Below are the code and all the weights of a small trained network. Each question names an input and a class and asks about switching units off, where a switched-off unit gives its printed mean instead of its output.

import numpy as np


def w(rows, s, z=0):
    codes = np.array(rows[::2]) - 128.0
    scale = np.full(codes.shape[1], s)
    scale[-1] = z or s
    return codes * scale


def f(y):
    return y / 2 * (1 + np.tanh(0.7978845608 * (y + 0.044715 * y**3)))


def log_softmax(a):
    a = a - a.max(-1, keepdims=True)
    return a - np.log(np.exp(a).sum(-1, keepdims=True))


def net(x, mask):
    res = np.array(x, float).reshape(1, 6) / 4 @ E
    y = f(res @ A[0][:, :-1].T + A[0][:, -1])
    res = res + np.where(mask, y, B[0][:, -1]) @ B[0][:, :-1]
    return log_softmax(res[-1] @ U[:, :-1].T + U[:, -1])


A, B = {}, {}
E = w([
[85,186,67,142,124,135,192,61,34],'x0',
[233,241,130,98,128,129,138,168,146],'x1',
[154,88,197,187,126,74,241,128,139],'x2',
[82,145,196,112,24,166,121,131,59],'x3',
[166,101,89,104,111,72,112,153,90],'x4',
[247,53,163,71,160,197,115,2,5],'x5',
],0.0076)
A[0] = w([
[188,121,186,130,123,120,233,145,118,55],'neuron 1',
[234,246,147,99,116,136,160,170,133,44],'neuron 2',
[90,194,54,146,125,128,191,94,71,41],'neuron 3',
[148,133,43,139,229,108,153,118,155,96],'neuron 4',
[122,96,170,136,97,32,224,127,141,64],'neuron 5',
[70,147,66,98,113,122,24,116,137,82],'neuron 6',
[139,171,85,85,131,179,59,128,117,3],'neuron 7',
[103,175,157,110,49,118,128,170,48,116],'neuron 8',
[118,116,54,119,54,2,119,205,103,38],'neuron 9',
[42,208,173,165,169,204,158,126,219,53],'neuron 10',
[147,111,193,138,113,133,62,170,163,162],'neuron 11',
],0.011,0.0042)
B[0] = w([
[123,197,115,129,162,162,21,106,154,200],'neuron 1',
[76,38,122,155,136,122,174,145,82,236],'neuron 2',
[187,75,158,88,198,92,142,199,219,222],'neuron 3',
[88,173,163,107,2,118,123,95,141,240],'neuron 4',
[104,161,107,175,148,182,143,197,96,228],'neuron 5',
[123,137,123,192,154,149,185,202,82,220],'neuron 6',
[135,198,122,166,171,158,71,104,144,177],'neuron 7',
[106,163,121,118,47,95,131,95,168,205],'neuron 8',
[174,112,146,96,163,161,79,38,98,234],'neuron 9',
[184,114,109,102,131,126,95,75,70,254],'neuron 10',
[144,129,128,95,148,87,179,138,194,201],'neuron 11',
],0.015,0.0084)
U = w([
[119,238,107,210,181,167,133,180,124,74],'0',
[233,112,152,67,177,131,92,2,50,91],'1',
[178,130,131,107,141,116,139,81,94,253],'2',
[176,123,169,93,169,69,198,203,239,92],'3',
[75,197,166,133,16,100,166,107,171,101],'4',
[15,11,129,185,152,108,201,135,78,135],'5',
],0.0099,0.013)

Each question gives the input, the list of numbers given to net, and the class t.
The units are the neurons (one row each of A and B). Each row of codes is followed by its name. A weight is (code - 128) times the scale printed after its matrix; where a second scale follows, it is the last column's (A, B and U).
mask holds one flag per neuron, in row order. A switched-off neuron (its flag False) gives its mean, the last column of its row in B, instead of its output. The means were averaged over made-up inputs and are rounded, as every weight is.
A unit's drop is (log p(t) with every unit on - log p(t) with that unit switched off) / (log p(t) with every unit on - log p(t) with every unit switched off).
The circuit of an input: a set's keep is (log p(t) with only the set's units on - log p(t) with every unit switched off) / (log p(t) with every unit on - log p(t) with every unit switched off). Starting from all 11 units, units are removed one at a time, each time the one whose removal leaves the highest keep (on an exact tie, the one counted first), for as long as the keep stays at least 0.8.
circuit, biggest first: the units of the circuit, biggest drop first
most important unit: the unit with the biggest drop
top k neurons: the k neurons with the biggest drops, biggest first
drop of u: that unit's drop, to one decimal
input [6,-3,-6,5,8,-7], class 2: most important unit : neuron 9
input [-3,-4,-6,-7,-5,5], class 4: top 4 neurons : neuron 4; neuron 10; neuron 9; neuron 5
input [3,6,-4,7,7,6], class 2: top 2 neurons : neuron 4; neuron 7
input [3,4,0,0,-7,-5], class 2: circuit, biggest first : neuron 10; neuron 9
input [-2,2,3,-4,2,3], class 4: top 2 neurons : neuron 9; neuron 10
input [5,-3,-1,2,-3,-4], class 3: top 3 neurons : neuron 3; neuron 9; neuron 2
input [0,-8,3,-5,-6,5], class 5: top 3 neurons : neuron 10; neuron 9; neuron 1
input [7,4,-6,4,-6,-7], class 1: top 2 neurons : neuron 10; neuron 5
input [-7,-8,-6,8,2,1], class 4: top 2 neurons : neuron 3; neuron 2
input [-3,0,6,-8,5,-7], class 4: top 2 neurons : neuron 4; neuron 5
input [4,7,7,-4,5,-3], class 0: top 2 neurons : neuron 1; neuron 5
input [4,-3,0,7,-6,2], class 4: top 4 neurons : neuron 8; neuron 9; neuron 2; neuron 10
input [-5,1,-1,5,-4,-3], class 3: top 2 neurons : neuron 11; neuron 4
input [4,-8,-4,7,-4,4], class 5: circuit, biggest first : neuron 10
input [-8,2,8,0,-6,3], class 0: circuit, biggest first : neuron 1; neuron 5
input [3,5,-5,6,8,-7], class 2: drop of neuron 1 : 0.2
input [8,1,-6,6,4,4], class 3: drop of neuron 3 : 0.8
input [5,-8,0,4,6,-8], class 1: drop of neuron 9 : 1.7
